(in the rows, 128 means zero)
Each row is followed by its class; each block has classes of its own.
[128 124 145 181 113 102  80 170 110  28 164 172  98 122 116  78 153 127
 117  76 105 128 183  77 113 112 119 144 130 123 134 142 121]  z526
[136 107 139 152 166 103 114 142  85  79 145 160 139 175 111 121 143  85
  79  89  76  82 178  76 139 119 134  92 123 107 199 103 163]  z760
[142  94 129  93 177 131  94 135 124 150 136 161 118 159 115 140 106 156
 118 118 129  87 179 105 152  96 121  98 118 178 145  69 216]  z674
[125 106 109 127 137 119 169 148 132 110  96 155  98 155 143 118 136  97
 179 113 118 167 177 139 174 116 114 120 128 169 128 154 118]  z526
[150 117 119 129 133 174 153 149 108 128 121 182 117 118 170 157 134  93
 175 120  64 169 168 113 182 132  81 109 106 100 120 136 118]  z883
[ 86 102  87 179 122 159 149 168 152 103 150 135 131 143 178 104 106 115
 175 104  52  85 141  91 130  63  66  94 140 100 148  79  82]  z856
[108 109  99 132 139 165 175 162 103 152 129 164 102 143 165 151 153  79
 143 115 102 116 183  92 162 126 106  79 122  99 112 144 112]  z378
[163 141  97 165 150 146 135 169 141 110 129 158 105 136 166 164  83  85
  76  76 119  68 197 152 102 104 126  72 120 200 129  44 134]  z856
[112 110 104 126 102 158 132 166 134 116 123 189 125 113 153 130  85 111
 151 107 126  95 168 126 165 105 118  96 140 170 150 104 138]  z728
[135  91 118 132 154 117 175 153  94 119 104 151  85 134 124 139 137 109
 132  92 110 143 216 106 176 113 121 120 149 128 112 117 134]  z526
[133 104 122 147 124 161 142 130 131 119 118 182  74 113 154 152 132  90
 157 151 131 115 169  85 186 154 131  95 122 135 121 151 120]  z428
[ 95 116 119 187 180 165 165 174 139 129 159 187 115 125 114 141 110 109
 100 122  96  67 137  83 132 100 146  89 139  88  92  81 124]  z190
[107  73 138 149  99 146 147 175 138  49 124 119 116 109 151 115 108 104
 121  95 121 155 120  62 156  78  70 127 154 135 124  88 192]  z314
[132 112 115 143 149 157 150 149 122 129 115 172  80 162 160 155 131 122
 130 110 121 114 162  97 180 135 129  89 109 116 114 132 152]  z428
[157  96 124 150 104 151 124 182 125 152 119 194  46 102 123 151  69 135
 114  84  98  90 178 115 131 140 137 130 130 171 172  95 146]  z314
[ 83  85 107 150 163 161 124 139 135 110 123 149 108 172 145 131 140 101
 115 148  95  81 131  78 138 114 163  89 150 160 208 136 108]  z856
[110  75 115 158 141 168 141 168 151  90 132 125  99 161 165 139  71 137
 111  80 108 101 145 102 162  90  81  99 114 207 187  66 145]  z190
[165 100 122 127 128 128 166 114  96 145 122 171  92 146 147 155 136  73
 142 123 100 146 185 137 169 146 127  90 122 129 112 128 189]  z674
[148  78 120 122 134 156 158 146  98 155 125 155  71 133 160 163 131 132
 145 100  71 148 173 118 176 120 101 115 118 113 128  90 128]  z883
[ 17 109 102 136 120 183 128 130 116 124 183 139 134  98 169 139 110 115
 148  78 141  84 191 117 171 109 122 104 139 137 107  75 120]  z728
[118 134 119 114 162 161  87 176 137 126 148 191 124 152 117 101 147 125
 149  93 107 102 161  62 156 113 130  95 115 139 161  93 143]  z314
[ 54 106  91 141 120 165 139 176 143 134 135 138 126 128 170 123  74 160
 166  91 100 112 140 143 172  86  77 128 126 120 145 116 108]  z728
[157 111 117 147  96 147 148 136  95 130 116 187  78 144 164 141 133  90
 163  97  98 151 158  98 179 140 102 107 114 124 123 149 152]  z642
[194 125 132 169  70 123 127  94 129  40 115 117 153 155 173 108  84 102
 114  73  93 141 131 106 159  95  82 104  90 141 133  50 217]  z642
[114 119 116 148 126 153 132 117 163 129 153 154 171 119 146 121 106  96
 146 132  82 107 124 104 140  96  95  93 122  79 156 113 109]  z314
[100 125 134 214  91 165 121 162 113  95 159 183 118  90 145 124  71  90
 117 103 100 105 149  86 114 128 103 130 125 118 131 178 129]  z526
[137  98 116 132 119 127 158 125 107 118 121 200  83 154 155 146 137 113
 174  96  94 135 184 122 174 123 122 113 116 119 100 120 169]  z642
[143 118 123 133 120 118 134 154 128 157  97 125 152 117 133 118  62 103
 133 160  78 132 118 122 160 162 111 118  98 124 160 145 151]  z314
[143 108 114 116 112 130 160 142 101 138 119 153 105 171 167 143 140 113
 158  99 105 131 174 108 179 151 110  81 120 119 124 129 135]  z428
[161  98 127 113 100 140 158 131 111 123 113 195 103 146 158 150 127  92
 181 122 106 159 151 118 178 138 109 106 119 135 115 144 176]  z642
[132  93 125 123 104 168 160 157  95 143 121 165  74 111 153 157 125  96
 171  98  94 161 170 110 169 130  93 123 130 154 121 103 130]  z883
[132 116 112 120 136 144 168 126  98 102 105 158  98 134 149 161 161  76
 178 129 108 146 200 122 159 122 113 126 124 147 111 142 154]  z856
[122  83 128 128 136 139 148 184 118 146 113 129  59 151 137 141  82 143
 100 132 114 113 119 139 141 131 151 114 117 182 131  89 187]  z134
[161 114 114 141 145 155 183 158 110 131 112 143  82 137 146 167 124  68
 112 103  86 131 192 121 172 132 104  95  98 102 137 112 129]  z378
[128  97 114 116 137 161 185 155  99 123 118 153  83 143 154 155 150  64
 158 126  94 160 170 113 186 126 102  89 131 129 129 124 136]  z134
[108 100 112 135 119 163 156 150  92 159 117 167  80 153 166 150 132  82
 157 103 122 151 143  88 186 147 108 101 131 143 120 156 145]  z642
[128  79 106  98 141  62  95 143  71 161 127 145 149 202 139 121 117 174
  93  84  88  68 193 107 112  67  78  81 122 176 175  80 163]  z883
[ 89 127 102 139 161 136  90 160 148 129 105 126  64 149 111 106  92 163
 126  94 155  96 158 143 180  83 124 151  84 209 164  83 154]  z728
[122  76 108 118 144 155 153 147 113 181 120 141  80 110 154 140 141  78
 149 145 128 135 162  72 202 132  95  91 123 126 115 129 139]  z314
[133  99 120 125 125 148 172 128 125 120 129 171 109 125 172 163 138  79
 148 122 127 163 163 144 154 126 110  94 152 135  85 139 166]  z674
[117 123 120 148 154 169 170 137 114  98 116 154 111 130 157 146 113  54
 182 131 113 158 192 127 200 147 110 105  98 128 100 141 147]  z772
[ 66  80 105 144 168 120 150 183 158  56 106 122 171 170 171  93  92 144
 136 109  97 102 124  89 160  62  92  98 151 149 136  66 167]  z760
[116  80 118  98 148 140 174 167  96 126 135 168  94 141 163 167 161  70
 136 141 120 147 173 120 162 125 108  73 146 139 110 144 139]  z134
[120  91 106 143  88  96 119 152 104 164 126 153 110 119 127  94 123 149
 132 112  91  86 148  72 113 105 105 115 169 111 155 125 100]  z314
[ 78  82 141  97 160  91 136 158 109 119 156 137 140 169 122 166  88 102
 124  95  90 124 181 182 127  97  83 117  96 177 158  82 166]  z883
[118  94 124 132 118 149 168 121 111 115 117 149  98 137 152 142 131  72
 177 118 100 166 152  98 204 136 107 113 124 116 119 122 149]  z642
[133 112 129 140 117 185 174 125 108 118 128 148  99 128 156 159 119  73
 177 115 128 163 164 123 175 125  90 116 121 121 113 146 145]  z772
[126 110 113 163 117 134 172 134 100 106  95 174 125 119 167 129 126  75
 167 146  86 133 157 104 169 153 124 116 130 115 118 175 145]  z760
[120  95 110 124  97 158 172 139  89 155 131 155  97 122 153 155 126 100
 167 110  94 108 198  96 155 117  81 108 115 108 121 130 138]  z378
[126 108 107 126 117 141 155 142 106 120 137 173 105 136 150 131 143  86
 164 104 103 135 181 132 194 112 101 101 109 100 132 129 142]  z728
[144 101 113 120 135 166 163 126 126 131 119 177  95 157 166 160 154 102
 154 107 113 164 158 125 167 114 110  95 147 132 127 145 159]  z674
[148 128 124 130 148 128 143 183 116  69 120 131 141 171 143 123 121 168
 127  78  67 123 152 117 122  89 113 130 121 101 104  58 197]  z856
[145 124 129 136 187 121 111 231 115 129 114 120 130  94 124 152  76 152
  70 102  91 139 151 105 135  84  42 134 139 110 122  82  95]  z883
[ 96 151 101 174  86 151 125 102 120 150 151 102 154 137 129  90 100 144
 143  81  58  97 118 127 150 100 110 129 121  47 190  95  68]  z728
[124 134 114 156 114 139 145 145 122 136 125 156 184 164 160 101 105 138
 138 118  96  94  84  99 112  98 114  98 130  95 106 124 180]  z760
[113  82 151 107 168 135 130 204  88 107 130 151 110 166 101 143  78 124
 136 105 117 119 178  94 162 100  78 125 113 154 153 115 217]  z772
[141 108 113 146 110 157 153 146 106  92 130 148  72 120 164 159 131  79
 158  88 100 126 208 120 146 119  95 120 122 167 131  95 139]  z856
[139 110  95 151 135 116 167 163 132 117  97 155  99 157 170 101 129  94
 160 112 114 152 171 129 175 122 111  94 115 160 100 144 124]  z526
[ 72 156 163 128 126 206  79 169 104 122 192 134 199 101 130 149  70  69
 120 104 109 134 117  74 139 165  76 124  84 117 169 156 180]  z314
[109 108 159 111 173 154 113 197 116  82 165 167 142 142 114 173  89 114
 110  90 122 104 178  73 161 100  65 103 110 114 136  91 199]  z428
[111  98 108 114 122 145 181 155  92 157 116 154  85 107 148 151 132  77
 183 150 102 143 179 117 176 131  93 105 140 133 101 136 117]  z134
[144 112 120 126  99 154 159 143  96 121  99 178  84 141 139 127 129  70
 202 125 131 152 181 108 172 141 112 111 132 178 133 160 143]  z772
[129 109 116 151 115 167 150 133 115 117 133 204 104 134 177 162 130  66
 143 109 125 137 151  95 165 125 106  85 130 131 104 153 156]  z642
[118 116 120 113 158 140 159 123 109 108 101 168  92 161 144 163 154  86
 158 100 124 171 182 125 199 136 131 119 117 147 115 133 162]  z642
[150 121 122 121 141 123 138 139 106 131 116 170  97 147 146 164 143 124
 136 115 133 123 186 113 162 130 101 105 115 116 108 154 141]  z428
[168 169 119 181 167 121 121 190  90  48  76 174 100 153 116 125 157  51
  74  87 171 157 182  69 134  75  72 106 145 164 121 181 150]  z772
[ 97 127 140 135 152 124 123 126 145  72 139  98 109 171 108 139 107 126
 117  44 153 143 140 134 145  36  66 153 103 168 123  35 197]  z642
[ 97 113 136 183 164 124 137 156 127  84 121 130  90  93 113 135 134 116
  99 156 135 138 130  94 142 117 111 156 133 119  96 163 108]  z190
[153  84 123 142 155  96 129 172 142  60 136 146 127 174 177 106 135 160
 115  99  52 123 146 136 148 135 138 100 126  91 164  97 118]  z760
[111 106 108 118 116 174 171 144 128 112 119 170  96 152 172 159 155  91
 152 103 134 135 167 115 145 105 109  97 128 155 121 149 140]  z378
[ 43 122 114 107 160 152 126 160  87 140 164 152 131 172 138 168 159 124
 104  62 159 129 157 134 139  68  75 119 136 110 143 178 143]  z728
[132  88 114 127 119 148 171 121 134  99 130 170  78 163 171 134 165  89
 178  94 103 168 171 136 173 117 123  93 141 144 115 108 160]  z674
[106  95 120 119 158 159 169 152 113 118 123 181 119 148 163 160 138  77
 168 122 108 135 167 116 178 137 116 101 127 135 133 153 156]  z760
[135  99 142 122 119 158 143 152 115  90 141 115  53 163 124 119 144 107
 153  97  89 161 138 117 173 126 127 127 101 149 165  72 163]  z134
[164 154 130 190 139 187 122 242 140  85 123 201 105 130 137 128  37 154
 118  70  81 106 140 109 119 108 102 125 116 116 129 105 153]  z772

Next block, with new classes.
[162 154 122 129 155  95 165 165 114 100 132 128 118 123 150 157 130 135
 125 151 129 184 104 129 125 131 166 124 140 111 141 148 152]  z59
[123 119 121 157 162 117 142  93 136 123 152 122 140 133 105  89  84 143
 145 127 110 135 182 118 140 124 155 131 112 107 131 112 117]  z319
[121 113 104 119 129 125 120 128 121 117 115 151 134 141 152 112 144 127
 141 132 130 172 152 126  87 119 120 169 120 153 186  93 151]  z722
[141 138 128 190 104 135  87 128 110 107 167 130 129 135 115 116 135 130
 105 135 102 130 144 133  16 129 104 154 108 127 132 163  78]  z227
[133 117 136 152 150 125 102 118 101 139  91 114 162 129 122 133 131 141
 169 154 126 108 122 105 105 131 109 110 145  95  98 123  82]  z528
[139 120 121 114 124 151 104 104 110 116 106 153 148 115 161 115 156 108
 158 159 160 153 116 136 146 128 107 136 159 135 160 124 101]  z176
[117 117 135 142 122 114 125 132 101 122 100 126 130 114 130 135  94 113
 130 140 162 157 177 121  44 123 171 112 124 136 111 134 119]  z319
[113 148 119 156 162 121 131 114 102 102 127 120 156 152  80 121 127 128
 158 148 130 168 133 162 131 123 144 132 153  98 146 127 104]  z528
[136 163 121 100 112 130 126 138 128 115 119 102 105 132 126  76  90 111
 136 159 160 130 186 134 114 115 141 119 145 123 121 111 117]  z319
[105 116 154 130  99 177 147 122 131 173 134 102 163 104 206 169 122 144
 117 150 130  86 100  30  36  66 109  86 126 113 125 121 145]  z215
[129 126 107 120 153 100 167 128 136  89 122 144 118 108 129 108 113 123
 111 145  99 137 139 137 152 118 129 150 150 143 135 133 132]  z528
[109 104 119 143 137 127 110 104 123 146 109 132 122 161  74  98 146 139
 115 127  95 138 158 136 131 147 153 157 122 123 150 120 107]  z528
[121 123 142 157 182 135 127  88 141 109 153 126 139 108 132  99 110 140
 146 157 124 149 130 123 137 134 150 126 133  92 141 141 116]  z176
[141 133 117 127 136 113 132 118 118 110 141 129 104 133  84 143 125 140
 146 150  94 151 128 155 124 109 124 123 115 132 143 128 144]  z59
[145 126 132 144  91 127  75 146 134 128  98 140 119 146 109 105 163 144
 170 127 109 126 102 184 107 130 132 137 115 157 120 156 127]  z227
[120 122 146 124  94 130 146 152 131 112 180 121 136  98 115 108 112  85
  70 144 119 119 134  91  66 111 109 143 173 105 177 132 110]  z584
[131  96 168  56  88 124 115 136 121 123 122 112  97  96  87  93 108  94
 166 150 142  90 120 136 123 135 151  94 100 139  69 102 142]  z769
[100 177 107 154 114 117 126 145 129 108 134  89 118 124  38 120 110 124
 136 125  94 132 148 160 134 128 156 116 141 123 101 145 120]  z584
[158  94 153 142 118 108 150 132 128 152 133 152 155 114 159 124 144 132
 133 123 102 132 113  65 129 132 131 127 109 103 132 125 112]  z817
[134 123 143 134 117 141 109 121 137 157 122 124 117 135 140 138 143 134
 122 139 127 119 123  98  74 137 118 132 153 105 155 137 118]  z176
[142 137 149 140  76 108  95 131 106  91 153 144 158 135 144  97 168 118
 144 125 149  91 162 122 124 109  94 150 153 122 142 135  93]  z227
[139 107 149 129 173 113 122 117 133 113 138 141 110 105 120 102 120 146
 120 176 120 129 131 123 117 123 127 137 145 104 152 145 114]  z319
[160 154 121 135 113  79 119 160 124  83 139 124  89 119 101 127 116 133
 123 116 118 128 131 175 102 137 156 131 133 112 117 150 142]  z584
[132 117 125 140 112 149 116 114 111 136 145 124 131 148  97 147 140 145
 107 116 107 116 144 108  82 140  81 139 113 113 141 108  99]  z215
[147 149 136 146  89 124 104 139 103 125 147 124 145 143 101 115 147 105
 142 123 120 142 147 132 119 140 125 133 120 123 133 114 102]  z59
[147 162 142 113 129 130 127 169 147 112 122 146 136 125 135 108 148 138
 120 169 129 124 104 148  96 124  66 130 125 136 161 127 109]  z215
[106  91 133 110 180 140 127 140 120 121 108 119 107 125  97 142 120 118
 141 168 143 177 118 163 111 142 101 123 162 163 108 108 151]  z176
[148 110 132 119 177 125 131 144 117 139 133 105 106 145  53 113  91 145
 135 131 143 115 126 145 108 175 166  91  68 101 109  95 127]  z319
[168 124 122 123  99 110 128 147 126 113 154 134 151 151 152 104 149 115
 111 133 127  87 157  88 110 111  84 146 122 106 191 107 107]  z59
[120 118 129 153 154 122 177  95 115 111 166 138 128 120 118 105 123 134
 133 159 148 139 171  84 192 111 167 128 133 105 130 159 128]  z722
[190 100  97 119  83  73 146 104 105  91 186 152  97 132 100 137 121 137
 115  75  83  68 156  99 101 135 137 146  36 112 131 118 120]  z769
[131 149 134 145 128 150 149  93 123 155 169 147 159 138 138 108 105 113
 141 151 127 139 109 121  92 127 160 123  93 107 147 115 105]  z769
[149 112 148 152 176 105 140 137 147 127 143 146 112 147  95 115 149 160
 149 156  99 153  87 167 160 120 120 127 109 118 128 154 150]  z817
[101  88 169  88 142 184  98 109 123 156  93 112 135  78 105 127 133  93
 129 117 154 116  56 123 108 173  99  96  90 149 111 114 128]  z528
[145 127 131  99 140 140 135 117 131 119 125 143 136 100 149 120 141 118
 126 143 128 108  81 117 130 128 105 119 103 114 155 105 119]  z817
[108 145 151  83  82 104 122 151 139 121 123 144 138 126  80  86 144  87
 127 125 130  98 148 141 107 151 136 142 107 150 151  98 114]  z769
[136 107 127 134 158 101 155 129 153 133 121 142 116 143 115 125 132 142
 139 132  94 160 117 131 152 148 140 158 131 130 131 158 145]  z769
[105 107 116 159 110 145 138 126 115 193 115 147 135 132 161 154 161 144
 123 112 100 142 120  72  98 131 170 138  96 172 112 116 161]  z722
[108 155 127 190 122 110 117 157 154 157 101 106 147 141  97 130 127 150
 141 111 107 106 135 128 101 129 140 108 117 130 100 172 129]  z584
[148 108 121 155 134 140 169 104 122 156 111 171 165 102 186 128  92 119
 123 158 128 161 119  83  50 113 163 101  62 123 150 132  94]  z817
[154 134 104 145  66 144 112 137 120 118 134  98 105  97 137 121  95 101
 146 121  82 162 132 118  75 109 128 139 155 142  88 149 118]  z319
[ 93 104 124 122 140 185 147 103 126 176 100 107 180 126 160 133 127 119
 113 177 139 118 118  38  69  96 136 103 122  89 177 104  95]  z817
[152 122 153 159 108 103 122 126 116 144 112 133 147 146 103 101 120 129
 169 134 141 115 168 115 113 131 146  97  88  98  93 133  87]  z817
[114 126 143 175 202 158 119 101 129 121 167 137 130 113 130  97 106 121
 112 152 143 155  96 184 128 152 156 134 123 132 110 137 133]  z319
[166 189 157 123  14 112 141 154 128 115 182 128 107  98 112 154 137  83
 128  97 113  92 103 124  89  97 108 103 122 137 129 166 144]  z59
[114  44 154 107 144 147 124 103 127 133  90 117  89 132 119  96 104  86
 109 155 186 118 189 137 145 143 107 124 151 145  65 129 129]  z817
[159 140 117 102 104 139 137 112  98 128 158 107  93 100  79 158 112 124
 118 135 100 115 124  79 109 133 104 120 152  89 132 122  91]  z319
[177 145 101  98 110 150 134 128 138 137 134 109  66 104 125 115 119 131
  99 114 107  96 116  75 121 180 137 136  91 102 125 130 123]  z722
[113 139 159 123  95 130 124 145 151 137 127 123 141 100 133 134 141 142
 114 117  89  95 109  97  74 125 127 123 123 118 137 117 132]  z215
[162 130 161 161 116 129 120 156 112 120 138 139 150 154 115 118 137 126
 140 145 155 156 123 157 103 152 124 128 151  89 129 148  91]  z215
[126 114 182 106 178  85 140 133 110  95 158 148 129 117  99 128 137 125
 136 163 151 158 115 139 118 150 134 136 137 100 138 126 132]  z769
[143 124 113 158 140 127  95 110 126 142 100 113 152 151 153 121 143 173
 155 110 124  76 142  93 124 150 142 127 104  93 114 124 101]  z227
[154 124 122 142 126 109 106 125 129 142  91 124 144 154 105 118 119 145
 204 124 121 136 161 132 132 147 102 118 136 116 111 107 101]  z176
[ 88 121 144 104 187 132  99 141 109 118  82 115 141 134  93 100 151 137
 145 174 151 188 120 154 113 138 134 124 114 141 149 105 129]  z528
[132  98 151 111 131 142 116 129 112 128 125 140 174 153 128  73 141 126
 145 144 177  93 159 135 169 146 119 117 110 113 130  67  97]  z215
[128 128 119 102 141 152 161  88 103 130 167 134 148 111 150 123 125 104
 122 145 131 130 111  86 166 141 136 137 131 111 127  92 111]  z769
[156 154 177 145  88 101 102 117  87 124 141 161 154 111 112 147 176 166
 173 139 100 154  96 124 136 139 190 121 147  58 140 132  87]  z215
[124 131 114 124  98 132 132 145 131 106 127 112 134 118 111 132 154 112
 125 134  81 139  92 117 107  93  96 155 176 126 171 152 125]  z528
[129 101 154 163 151  79 141 153 135 154 122 149 129 177 123 167 133 158
 137 101 139 166 143 138  40 141 158 128 117 124 160 130 176]  z176
[124 135 158 114 116 114  97 163 135 100 139 106  92 169  62 109 165 116
 137 136 159 133 121 184 105 133 105 142 120 133 134 171 154]  z769
[161  90 162 158 108 185  88 163 134 155 137 128 145 136 153  66 153  74
 111 172 140 150  82 134  88 147  65 149 148 129 120 152  78]  z817
[127 130 134 112  82 141  96 118 121 120 140  97 110 142 105 121 133 140
 162 139 116  83 134 132  99  87 120 120 149 112 121 121 135]  z227
[158 176 155  42  69 156 113 133 132  84 134 108  94  74 137 103 171  71
  81 150 186  55  93  97 173 146 118 117 160  81 187 163 103]  z59
[130  75 107  89 146 164 149 146 125 138 134  69  94 122  94 176 130 135
  82 126 114 147  78  60 109 134 121 128 159  79 175 144 156]  z584
[123 112 157 142 144 111 160 152 138 106 153 135 109 120 101 124 126 128
 110 127 126 175 116 148 124 145 170 139 144 135 127 175 156]  z227
[116 147 157 145 152 105 157 123 130 109 147 133 151 119 138  89 129 121
 137 154 137 164 160 113 169 118 148 128 139 107 119 130 118]  z817
[155 100 142 102 121 141 138 155 141 110 116 102 124 106 119  97  97  71
 101 160 163  75 151  99 115 150  78 113 149 116 121 138  92]  z59
